Moves between items:
at | κ ρ ψ χ τ η
z692 | z275 z939 z717 z472 z962 z297
z299 | z419 z244 z739 z802 z760 z263
z805 | z299 z229 z263 z467 z244 z461
z782 | z939 z299 z73 z190 z419 z250
z181 | z50 z877 z248 z937 z305 z818
z250 | z73 z263 z782 z419 z739 z802
z467 | z802 z922 z760 z263 z805 z244
z229 | z244 z247 z622 z922 z869 z163
z818 | z248 z483 z181 z305 z687 z7
z247 | z869 z72 z696 z68 z368 z649
z877 | z305 z283 z687 z7 z411 z483
z248 | z649 z687 z50 z72 z937 z181
z411 | z818 z717 z7 z877 z483 z62
z73 | z758 z739 z939 z227 z190 z782
z922 | z805 z68 z461 z622 z229 z869
z622 | z467 z696 z244 z461 z922 z229
z483 | z687 z472 z877 z411 z62 z275
z297 | z717 z73 z692 z962 z758 z303
z758 | z472 z190 z962 z297 z303 z939
z305 | z72 z411 z937 z181 z818 z687
z802 | z782 z805 z250 z739 z299 z760
z419 | z227 z760 z190 z782 z250 z739
z472 | z62 z303 z283 z717 z692 z962
z687 | z937 z62 z305 z818 z7 z877
z461 | z263 z163 z805 z244 z622 z922
z50 | z247 z305 z649 z920 z72 z248
z869 | z461 z368 z922 z229 z163 z696
z937 | z920 z7 z72 z248 z181 z305
z190 | z303 z802 z227 z73 z782 z419
z275 | z877 z962 z483 z62 z283 z717
z72 | z368 z818 z920 z50 z248 z937
z68 | z229 z50 z163 z696 z247 z368
z739 | z190 z467 z419 z250 z802 z299
z263 | z739 z622 z299 z760 z467 z805
z696 | z922 z920 z869 z163 z68 z247
z163 | z622 z649 z229 z869 z696 z68
z62 | z7 z692 z411 z483 z275 z283
z303 | z692 z782 z297 z758 z939 z227
z939 | z962 z419 z758 z303 z227 z73
z760 | z250 z461 z802 z299 z263 z467
z649 | z696 z937 z247 z368 z920 z50
z244 | z760 z869 z467 z805 z461 z622
z227 | z297 z250 z303 z939 z73 z190
z717 | z483 z758 z275 z283 z472 z692
z7 | z181 z275 z818 z687 z877 z411
z368 | z163 z248 z68 z247 z649 z920
z283 | z411 z297 z62 z275 z717 z472
z962 | z283 z227 z472 z692 z297 z758
z920 | z68 z181 z368 z649 z50 z72

The rows follow the links: the fewer symbols apart two items are, the more alike their rows tend to be.

Each row is also shifted at random along 3 hidden directions that mean nothing.

Name the item of each row.
[9,10,-81,-20,90,14,12,-91,-7,-6,-198,9,115,-1,17,-113,-29,-102,-72,-110,62,11,92,-34,77,-56,70,87,18,79,-85,32,43,60,80,-66,-17,177,-48,18,46,-113,-26,-36,-62,109,-40,-157,-123,112,10,-115,-28,-68,-109,-41,-119,206,9,74,-123,-70,130,99,89,77] | z692
[6,-31,-106,-91,-70,143,165,0,-24,205,-118,260,122,4,-6,-167,-99,-16,45,-40,10,-6,257,-16,182,120,84,81,29,60,-125,143,210,37,82,-103,-26,190,-32,11,135,-33,-26,36,-82,78,105,-71,-63,62,81,-64,-137,97,-124,26,-154,161,-13,-23,-76,45,109,125,-140,148] | z297
[40,-30,54,9,98,-19,-20,19,104,-2,45,-186,228,-89,68,55,-51,-154,-194,103,7,38,-135,-146,-231,-139,16,-133,-71,-23,-143,-167,29,54,-174,-35,12,-77,-33,158,149,62,-117,-14,-185,-6,10,18,43,104,15,7,67,-162,89,32,16,6,-20,137,-6,-152,165,257,164,-125] | z72
[-16,-129,-22,19,-109,-64,38,-35,13,62,55,33,-23,-88,3,-38,45,-21,-251,12,14,-52,63,-159,7,-101,-89,49,-84,-107,-31,79,-33,105,31,43,148,8,42,60,47,-16,-170,55,8,126,89,-13,-27,-72,169,15,32,-155,-29,82,-36,-72,44,59,17,-133,-82,35,-48,26] | z7
[-3,-118,-58,-6,-84,0,111,-40,-29,132,9,61,30,-37,-138,-55,-36,-66,-248,-6,-89,-96,165,-133,50,-41,-94,93,-91,-5,-31,89,-7,95,-1,61,106,96,92,88,77,30,-203,16,-6,102,114,5,13,-139,185,32,50,-130,-64,55,-65,-3,91,-18,-18,-174,-81,-17,-162,97] | z877
[-20,-71,79,11,80,4,-36,14,123,-123,56,-173,55,-79,184,80,23,-116,-206,56,105,17,-203,-133,-169,-224,-4,-84,-77,-128,-138,-141,-2,59,-101,34,105,-103,-100,37,36,29,-108,16,-90,18,-94,18,-18,144,48,-68,-12,-226,49,-35,67,-46,-69,148,24,-159,70,163,234,-105] | z248
[21,5,31,2,28,-39,91,63,-96,117,110,-38,161,10,-191,115,-3,-66,-34,193,-136,-19,-64,-99,-139,116,67,-89,-89,132,15,-78,-8,13,-217,-53,-6,-126,93,64,120,228,-42,-58,-3,-91,45,143,181,-63,46,202,94,13,70,11,51,-63,47,-74,69,-25,19,3,-76,-110] | z247
[13,78,9,-59,55,72,-17,67,-39,4,-8,8,144,75,-14,5,-77,24,230,66,15,47,-78,89,3,96,100,-56,88,152,13,-63,71,-74,-102,-79,-166,-1,-49,-33,61,39,180,-51,-65,-114,-25,47,40,120,-177,-5,-41,190,4,-18,-6,93,-57,-38,-25,175,78,53,14,-70] | z263
[-6,36,-73,46,-94,-90,-20,-109,51,-31,-22,72,95,-5,-52,-165,60,-21,157,-44,-48,-11,215,21,50,47,-90,149,134,-196,-17,87,41,-43,42,59,-138,119,12,199,175,-29,3,59,-95,3,124,-128,-132,-88,-130,-40,54,86,-104,143,-116,-6,110,-69,-94,121,-8,207,-20,131] | z73
[-16,155,-28,-40,199,130,-332,-41,22,-142,23,-461,102,10,-52,212,-151,-87,66,51,-103,-225,-94,70,-162,89,-292,-227,-26,256,-31,-45,4,-34,-233,238,-221,-1,103,229,38,103,13,39,-177,-56,-44,-32,102,-18,-193,64,57,79,109,21,7,-147,3,55,17,-32,-184,-21,-283,-228] | z922
[9,-44,-85,-16,87,-29,62,-87,-76,33,-184,-5,43,-53,-62,-74,-3,-96,-139,-110,-38,8,22,-43,104,-34,64,131,-65,124,6,16,-63,73,147,-70,78,163,4,-21,0,-98,-58,-89,8,145,-38,-126,-91,11,98,-36,21,-86,-38,-68,-78,183,53,35,-48,-110,103,-72,44,110] | z283
[20,93,-23,-43,72,104,-154,26,-13,8,91,-214,125,43,-114,164,-128,-48,76,120,-149,-182,13,34,-136,137,-193,-178,-13,205,-17,-19,30,-23,-243,166,-141,-22,120,193,98,160,-7,0,-97,-90,65,60,157,-78,-95,88,40,110,98,28,31,-151,-1,-2,2,10,-134,-5,-312,-162] | z229
[-31,38,-43,7,-139,19,10,-11,90,-81,-44,140,-192,36,143,-140,47,97,95,-163,122,-13,161,51,152,-27,-66,111,113,-216,12,101,-8,-48,211,60,13,116,-37,-39,-95,-173,49,98,55,52,16,-95,-115,38,-71,-156,-78,-4,-89,31,-44,2,-69,-2,-32,83,-30,15,57,145] | z939
[-5,47,74,40,27,-93,-104,-24,-9,-93,136,-161,-57,-10,-42,170,65,25,5,97,-68,-42,-177,-22,-162,-61,-101,-87,-42,-72,96,-88,-164,-26,-166,77,8,-150,26,40,-17,116,-12,-27,23,-84,-33,76,97,-77,-68,119,106,-33,131,13,95,-188,1,-12,46,-29,-86,-56,46,-131] | z696
[-11,-115,-2,-9,-103,61,95,60,30,81,99,46,-42,-94,53,15,-10,-27,-231,41,54,-50,57,-150,-23,-81,-54,-17,-91,-118,-86,53,81,118,-15,72,158,-3,10,51,43,43,-184,70,-50,86,79,27,1,-29,178,-25,-42,-151,20,47,6,-107,-47,82,22,-139,-121,65,-47,5] | z818
[-2,-52,47,40,-74,-86,120,106,-51,98,121,69,-8,-24,-81,86,44,5,-53,152,-47,64,-205,-62,-104,36,138,-90,-58,10,60,-88,-46,30,-117,-158,96,-190,8,-144,-45,176,-3,-61,83,-77,6,203,131,-24,126,118,18,-25,93,-22,117,-90,-18,-35,115,-15,73,-83,92,-93] | z368
[39,-61,40,-33,92,71,120,139,-90,157,10,9,95,-12,-95,136,-77,-89,-121,132,-21,12,-127,-92,-103,81,101,-165,-155,256,-23,-87,61,113,-132,-120,51,-109,19,-137,-15,130,-43,-70,1,-21,-36,117,178,67,182,132,-52,7,80,-83,106,38,-53,21,75,-107,62,-131,-161,-125] | z920
[17,-42,-72,43,112,-80,-89,-171,1,-33,-116,-90,19,-64,-26,-78,81,-67,-201,-140,-56,-39,40,-88,27,-154,-52,111,-50,47,64,50,-146,74,137,83,121,108,13,8,-90,-89,-90,-43,59,163,-82,-137,-124,-67,78,-26,110,-177,-37,-37,-54,106,104,32,-32,-155,0,-129,63,76] | z62

Start here and follow the symbols in turn, left to right. Where do you end up?
Answers are names.
[0,-52,-43,52,39,-118,-63,-127,0,-51,-81,-101,38,-78,-73,-62,61,-96,-246,-100,-86,-24,8,-97,7,-155,-68,129,-57,-33,55,19,-141,76,108,75,96,96,52,60,4,-53,-118,-42,43,167,-49,-102,-107,-86,91,14,125,-207,-45,44,-39,49,134,64,-41,-174,14,-42,85,76]
κ η: z877
[3,-105,9,-66,-107,152,108,103,-2,142,86,76,-66,-34,30,33,-88,-15,-218,54,49,-40,56,-91,-34,-3,-36,-100,-152,46,-102,39,139,137,-38,13,129,-8,23,-21,-10,23,-163,62,-13,47,54,78,106,9,249,11,-111,-107,-21,23,6,-84,-87,53,54,-147,-105,-7,-185,-74]
χ τ η: z687
[-8,14,-34,-14,-92,80,-5,-17,60,3,-83,158,-91,31,92,-154,-18,52,78,-110,86,-10,194,72,168,39,-6,63,104,-82,-24,113,101,10,162,26,-14,148,-44,11,-24,-121,40,115,-17,48,28,-94,-122,38,9,-142,-128,29,-93,-7,-69,39,-23,9,-85,36,-5,49,-10,131]
τ κ τ η: z303
[-20,44,67,-5,-28,27,-54,80,-58,12,173,-41,-132,23,-79,177,-20,85,52,111,-48,-60,-97,75,-53,102,-70,-159,-90,108,88,38,-74,1,-113,56,16,-129,69,-104,-119,96,36,-14,99,-110,-22,139,177,-95,24,148,5,105,105,-34,130,-159,-55,-58,127,-4,-173,-260,-223,-127]
κ τ τ: z229
[27,6,-102,-41,81,54,-9,-93,49,-17,-154,-24,167,-29,50,-132,-64,-108,-47,-96,-8,-24,113,-22,89,-41,42,91,44,84,-111,41,117,33,105,-27,-29,205,-41,105,124,-96,-34,-19,-164,131,-10,-191,-160,114,-26,-101,-27,-49,-90,11,-158,190,45,48,-99,-11,117,177,24,90]
κ χ: z275
[-20,-74,-66,40,14,-163,-66,-152,49,-68,-49,-89,-10,-76,-49,-55,90,-70,-260,-79,-42,-21,35,-112,-20,-200,-103,123,-38,-141,9,39,-138,26,76,127,83,54,52,129,65,-58,-202,13,-5,113,-32,-126,-106,-57,85,-6,132,-242,-10,65,-69,1,99,57,-42,-163,19,8,106,88]
κ τ τ: z7
[-5,4,88,71,56,-107,-101,23,-19,-101,141,-140,-84,31,-22,154,73,15,-42,54,-53,-14,-209,17,-160,-63,-52,-62,-60,-4,92,-112,-149,-33,-115,26,40,-176,21,-45,-102,108,-5,-48,106,-66,-84,75,58,-72,-1,107,107,-78,102,-40,137,-136,-11,-13,103,-24,-52,-126,63,-115]
τ χ χ ρ: z920
[25,-148,-30,-95,-127,213,224,169,-122,347,45,250,-129,-19,-133,-1,-154,6,-227,21,-20,-103,186,-104,147,174,5,-80,-221,231,-57,182,127,180,51,-1,200,82,96,-95,-106,57,-142,37,101,108,97,128,140,-93,379,93,-152,29,-23,-22,-11,-43,-31,-6,62,-159,-187,-220,-493,25]
κ κ κ: z68
[-12,-86,-2,-52,-74,66,116,76,55,144,89,21,63,-60,15,14,-96,-73,-211,93,31,-18,9,-194,-85,-25,-19,-80,-107,-7,-167,-19,188,119,-79,-8,88,-70,-7,86,127,61,-159,57,-71,22,70,84,70,54,163,15,-70,-123,32,48,-4,-60,-22,97,4,-130,33,153,-78,-33]
η η χ: z687
[27,-30,-83,-28,68,67,110,-25,-28,113,-179,109,87,-7,-35,-84,-73,-42,-58,-83,10,41,99,-25,148,44,105,73,-52,163,-59,73,76,58,151,-91,30,203,1,-107,-25,-97,10,-58,8,110,-12,-93,-70,46,91,-69,-53,-12,-99,-90,-92,235,25,-2,-69,-60,100,-52,-77,106]
τ τ κ ψ: z62
[-15,-25,-80,13,91,-96,14,-127,-19,39,-158,-55,216,-67,-113,-87,5,-146,-178,-30,-147,-13,70,-116,-2,-90,31,150,-26,77,-16,1,-76,50,31,-16,5,173,10,150,135,-5,-117,-102,-78,116,28,-155,-80,-22,33,33,144,-105,-75,8,-153,147,180,46,-118,-132,85,81,20,109]
η ψ τ χ: z275
[2,-42,-91,16,52,-36,78,-109,-31,31,-159,37,169,-25,-53,-113,-12,-84,-129,-74,-29,60,92,-86,67,-80,66,128,9,89,-26,-25,-13,48,117,-95,26,121,29,6,78,-86,-31,-87,-55,121,-20,-105,-102,35,62,-65,26,-58,-86,0,-104,219,111,14,-91,-53,155,82,74,111]
ρ τ τ: z939
[27,-55,61,28,4,-88,136,92,-46,69,99,60,-24,-11,-25,74,20,-41,-82,127,-26,89,-193,-82,-96,-29,161,-88,-103,23,36,-138,-17,41,-113,-83,80,-178,-18,-132,-38,128,-4,-102,107,-71,-46,154,111,29,131,109,3,-37,100,-36,121,-11,-61,-6,104,-33,92,-53,74,-122]
η η τ ρ: z7
